Each row has a class, written after it.
[ 27   9  14   9  22  33 -24  38  16 -14 -15 -10 -11 -22   4  29 -13 -12
  -5 -31  19  -2   0  22 -19  22  -6  -4 -20  -4  21  13   4] | J825
[-24 -11   5 -10   0 -33 -11 -11  -4   6   3  -5  26 -16   5   3 -19   7
   1  24  -4   7 -20  -3 -54   0  23  -3 -11 -13 -39  22  21] | J60
[ 21  -2  27   5  27  16 -14  32  16  -2 -18   6  -8 -15   8  28  -9 -11
 -14 -31  26 -16   4  28 -13  25   6  -5 -46  -2  19  14  16] | J599
[ 12 -23 -79 -26 -33  19  19  63  65   4  24 -16  -8   6 -47   7   6  39
 -43 -26 -21  42  33  12 -12  45  -8   4  -1  18  46  52 -28] | J674
[ 25  -6 -65   8  52 -12 -76 -21 -56 -54  14  52 -23 -49  49  17   2 -18
  57  -6  53  11  32 -33  13 -24 -45  24  12  13 -15  54  18] | J674
[ 15   8   8   4  18  16 -26  -9  31  -2   0  14   6 -18   2   4  -1 -29
 -30 -38  38  -6 -14  12  17  17  14 -12 -62   2   8  14  27] | J825
[ 68 -31 -45  17 -16  41 -37 -24  14  13  12 -50 -19  -3 -64  31  14  42
  18 -19 -65 -29  21  30  -4 -15  28   8 -56  35   0  71   0] | J521
[ 33   4   6   0  18  33 -20  35  13 -10 -23  -8 -13 -29   2  23 -18 -16
 -10 -34  13 -11 -10  22  -8  38   1  -7 -27  -5  20  21  12] | J128
[-12   3  14  -3 -24 -34  25   5  25  26   7  24 -15 -24 -12  17  11  26
 -15   8 -10  -8  -2  49  -9   0   1  -8 -41  13  11  25  20] | J674
[-19 -22 -71 -17  18 -36 -55  22 -46 -44  42  33   4 -59  13 -13  24   1
  30 -31  49  41  19 -11 -14 -34  11  63  -5   1   0  38  30] | J825
[-21 -25   0 -26  -4 -45   2 -20   0  12   7  -2  41 -13 -19   4  -4   2
  -1  24 -26  12 -12   5 -22   0  19  13  -5   5 -27  28  15] | J674
[ -6 -25 -67 -58   5   5 -35  22 -50 -33 -47  -5 -16 -51  26  20  31  -7
  -9  -4  46   6  20   7 -60   7 -59  -9   5 -16 -16  36 -23] | J51
[ 10 -19   8  33  27  44   3  41 -16 -35   0 -47 -32  11  32 -24 -20   8
 -20  38  47  59  26 -41 -24  -1 -29  -6  70 -60  13 -12 -24] | J60
[-25  13 -27 -66 -25 -24  16 -11 -29 -21 -14   5 -10 -44   3 -14  31  12
 -51  -8  24  42  -5 -18 -30   6 -41   3 -46 -28  34  23   8] | J128
[ 69  42 -83  26  -2  13  15  19  23 -46 -36   7  24 -23  15  50 -17  24
   5  16  29  24  -6   3 -59 -23  24 -33  88 -12   6  20  27] | J825
[-30  13 -44 -60   4 -27  15  12 -23 -29 -44  45  47 -34  57  22  27 -49
 -20 -39  97   1  -2  13  -6   5 -48 -11 -10  29 -25   0   8] | J521
[ 22  -6  16   5  23  14 -11  33  14  -5 -23  -2  -9 -13  -2  30  -9 -12
  -3 -27  27 -11   1  22 -12  20   4  -8 -36  -4  19  19   9] | J599
[ -4 -18  -4 -17   0 -33   3  -2   5   8   4   6  33  -6  -3 -17  -6  19
   9  10 -16  25  -5  12 -22   0  37   3 -27  -8 -25  27  18] | J791
[-27   9 -46  -2  -9 -12 -18 -78 -41 -18  53 -31  11  32 -16 -11  30  46
 -41  28 -28   0  34  -5  -8 -40  46  24  32   3 -30 -70  -5] | J60
[  36   21 -114  -58  -16   15  -28   28   -7  -25  -14   23  -20  -43
  -25    6   17   -3    4    1   40   49    1   42    0   21  -34   -3
    8   20  -10   38  -11] | J791
[-48 -50 -14 -37 -13  -6  -8   5 -11   7   4 -49 -44  -3 -45  28  -3  20
 -19  56 -11   2  70   5  12  -6 -18  20 -97  39  24 -23 -33] | J599
[-29  -5  -3 -16   9 -46 -34 -23 -61 -46 -10   3  25  -2  21  16  -4  13
  -6   1  19   2  -5   6 -43 -40 -17   1  15   0 -19  -1  -4] | J60
[ 25   0   9 -13  23  15 -12  40   6 -15 -27  -5 -11 -17  -2  23 -16 -13
  -1 -26  16  -9  -5  30 -16  17  -7  -4 -29  -6  27  29   9] | J51
[ -2   6 -45  -4 -20 -26  21 -19 -21 -54 -44  36 -13 -30  49  50  36  56
  -1  10  62   7   9   6 -96 -22 -77 -32  34  11  18  44  21] | J674
[ 31   4  21   2  21  21 -18  41  21  -9 -23  -9   6 -24  -3  23 -15 -16
  -2 -36  14  -8  -7  25 -16  23   1  -7 -34  -9  21  19   7] | J825
[ 21  21  -4 -24   0  20   0   9  28  26 -26  33   2 -35   5  37  17 -13
   6 -24  24  -9 -60  44  -4  29  13   3  -9  11  -7  23  20] | J791
[  7  33 -79 -25 -24 -10  17  -2  32 -28 -24  17  59   3  -3  72  -5 -13
 -25 -43 -14 -17 -37  -3 -43   4  27 -42  48  42   6  34  22] | J304
[-24  26  21  31  20 -31  -7  21 -37 -32   7   6  -8   8  57  12  -6  37
   9  25   3  27  36  -5 -46 -38  11   4  68 -41  13 -20   2] | J674
[-24 -12   0  -3   2 -45 -16 -20  -4  -6  15  11  26  -7  -6 -17 -22  10
   4  16 -18  23   4  -3 -38  -8  15 -10 -16  -4 -27  17  12] | J825
[-42  -8  55  58  -1  -1 -45 -62 -37   8   8 -14  11  10 -43 -19  71  47
   0 -19  11 -49 -10  31  46 -46  -9  10 -27  14   9   8  10] | J791
[ -8 -15 -39 -10   4  -5 -36   8  -9  13  21 -22 -12 -17 -58  20   4 -12
 -18 -66 -30   7  -8  23 -29  31  20 -13 -88   1 -25  85  -8] | J521
[-17 -14 -26  -8  -2 -39  -4 -16 -10   3  10   5  20 -25  -7  -6 -16  13
   8  14 -25  16  -7  -9 -36   4  32  -1 -14  -8 -33  30  23] | J128
[ 12 -14  -7  -7  37   4 -74 -15 -69 -55 -26  14   8 -49  22  43  45 -74
  27 -57  68 -50 -25 -11  59 -28 -68  29  49  17  25  38  -1] | J674
[-24   0  -9  -2   4 -42  -9  -5 -14 -11   8   3  17  -6  10  -8 -10  15
  10  21 -19  17   5  -3 -47  -3  33 -17   2 -25 -20  20  18] | J791
[ 14   8 -19 -18   7  66 -73  26  22  10  33 -34 -28 -32 -42  -4   3  22
 -37 -57 -30  14  27  11 -11  79 -27  29 -96  27  25  80   5] | J128
[ 14 -10  -1  25  30 -21   7  -5 -11   4 -16  38  28   6  14  18 -29   0
  -3 -14  -3 -20 -16  -1 -20 -14  24  -6   4   3 -19  -2  18] | J51
[-19   8 -24   2 -44 -20 -16  19  20 -29 -23 -45  35   6 -34  22 -14  13
 -24   6   4  11  -1  -4  -5 -19  -1 -23  -1  31  35  54  14] | J128
[ 24   5  14 -14  18  14  -8  44  14 -11 -20  -7 -18 -17   7  27 -17 -19
  -5 -30  13  -8 -10  30 -23  22   0  -9 -28  -8  26  33  16] | J51
[-19  18 -29 -31   3 -13  -4  -2 -33 -10 -17  20  27 -50  13 -18  42  36
 -13 -16  55  33  19  27 -58   5 -37  10 -60  -7 -27  47  29] | J521
[ 28  11   2  -2  22  41 -11  47  15  -5 -16   2 -12 -30  -6  29  -8  -3
   1 -31   0   1 -11  29 -19  25   3  -6 -21  -4  25  32  13] | J304
[-13 -19  -9  -7   8 -38  -5  -7  -3   1  18  12  28   0   1 -23 -18  18
  -2  19 -25  30   7   6 -23   0  36   0 -14  -9 -28  18  14] | J791
[ 16   3 -52  44  -3   9 -20 -25 -37 -37  19  30  26  56  34 -38   1  20
   4 -10  -3  13  44 -77  11 -54  -4  -2  89  13  -3 -51  -8] | J304
[ 30   5  13   4  24  23 -15  36   9 -15 -19   0   0 -10   3  17  -5 -13
  -5 -38  16  -9 -10  32   4  23   4  -8 -16  -8  26  16   6] | J791
[-13 -11   0   3   6  33 -12  -2 -19  18 -16  -8 -24 -43 -49  31  45  40
   8 -20 -13 -19 -23  37 -31   6 -16   4 -35  -4   9  37  -3] | J304
[ 26   0  14 -10  25  14 -18  44   6 -15 -11  -6 -18 -18  -2  14 -17 -19
  -7 -36  11  -8  -1  27 -14  22  -3  -1 -39 -11  33  36  17] | J51
[ 10 -21 -33   2  10  49 -13  18  21   5  25 -23 -30  42 -40  42  -9   5
 -33 -41 -12  15  16 -17  25  20  16  34 -18  39  37 -15 -34] | J599
[-29 -55  -3  12 -18  26 -54 -14  50 -20   5 -71 -17  56 -51  36 -32 -39
 -67  -8  -4  12  -4  -9  41  -2  -1 -46 -25  45  30  37 -44] | J825
[ 33   5  11   4  22  39 -13  52  12 -11 -22   1  -6 -23   6  25 -10  -7
  -1 -33   6  -2  -5  23 -15  15  -3  -7 -17  -3  28  28  13] | J304
[-24  -1 -13 -16   4 -23 -11  -2  -9  -2  13  10  20 -14  -6  -5 -11  11
  14  13 -25  27  -5   2 -36  -6  24  -2  -2   0 -22  27  20] | J304
[-14 -13 -16 -12   4 -40   1  -8  13  12  12   6  22  -6  -6  -3 -19   8
  12  22  -5  28   6  -9 -40   5  50  -1 -36  -5 -38  27  31] | J599
[ 16  27  46 -29   1   5 -29 -10  20  25 -20  26  39 -24   1   9   5 -33
 -34 -24  16 -52 -33  68  25  10  10  17 -55  44  -1  -1  53] | J51
[-11 -11   4  -8  -1 -39 -12 -25   2   0   9  -2  31 -16 -10  -7 -11  22
  15  19 -31  16  -3   7 -42 -10  19  -9 -11  -5 -32  34  13] | J825
[ -9 -25   5  -6   1 -44 -10 -11   3  -7   7  -6  35  -7  -7 -16 -18  17
   7  14 -25  19   7   1 -39 -17  35  -6 -23 -16 -20  20  13] | J825
[-12  -6  -9  -8   0 -32   4  -4  -1   6   9   9  31  -9  -4 -13 -13  12
   4   0 -22  15   4   3 -39  -2  29  -1 -23 -10 -17  33  20] | J521
[-21 -36 -50  14 -24  10   8   1  22  -6  -5 -34 -31 -22 -67  64  14  12
 -30  -4  14   9 -30  10 -12  -9 -12 -16 -10  26  30  55 -15] | J825
[-11 -20  37 -38 -61  -6  15  24  61  34  -6 -54   2  12 -81 -22   1  33
 -34  -2 -22  11 -27  70 -33  36   1 -25 -84   7   6  41  -4] | J60
[-35  14 -53 -57  28 -19 -45 -24 -21  -8 -38 -12  16 -64   4  18   1 -15
  19  76  38  18  26  -8 -52  22  14 -10 -57 -40 -44  11  19] | J674
[-34  56 -24 -13  13  39  26 -15 -25  17  15  10 -14  11 -18   3   6 -26
 -12  13  17  38 -12 -20  11  32 -23   6  39  18 -37 -77 -13] | J304
[ 31 -28   4  -9  -1  40  -7 -23  83  -7   3 -30   5  54 -21  42  -5  13
 -26 -74 -24 -13 -19 -11   5  15  56  -6 -61  19  58  11  -7] | J825
[ 10  28  13 -22 -20   7 -10   2  31  16  11 -20  11 -32 -19  18  39  35
 -12  -5 -22 -10 -11  78   1   5  33  15 -31  18  12  44  36] | J791
[-12  -1 -10 -14  -6 -38  -7 -13   9  11   8  13  33 -15  -3 -17 -30  16
   7  18 -30  20  -7   2 -32  13  37  -3 -23   0 -35  25  29] | J128
[-20   1 -27 -35 -25 -31  59 -14  27  -6 -45  24  36  -3  20  30 -27  15
  -4  43  35  54 -43 -37 -93  -1  -2 -17  18   1 -10  -7  21] | J825
[ -2  20  34  10  22  21 -40  33 -29 -21 -17   9  -4 -24  29 -30  28  15
  25 -42  70 -21  25  12  -5  16 -75   6 -30 -10   5   5  -1] | J60
[ 11 -67 -10  21   8  56 -26  -7  13   5 -17 -41 -38 -29 -16  72  44  23
 -29 -22   5 -18 -25   8 -28   9 -23   4  10   0  25  87 -18] | J674
[  0 -52   1 -22  37  57 -31   7  49  15  29 -50 -29   7 -40  -9 -33  15
  20  30 -44  -4  49  -9  14  56  15  33 -67  18  30  13 -11] | J51
[-45 -41 -24  50   3 -36 -50  40 -71 -54   6  27  13 -27  33 -20  25  -2
   0 -33  40  -3  25  -8 -27 -49 -45 -19  69  -2  -7  52   5] | J304
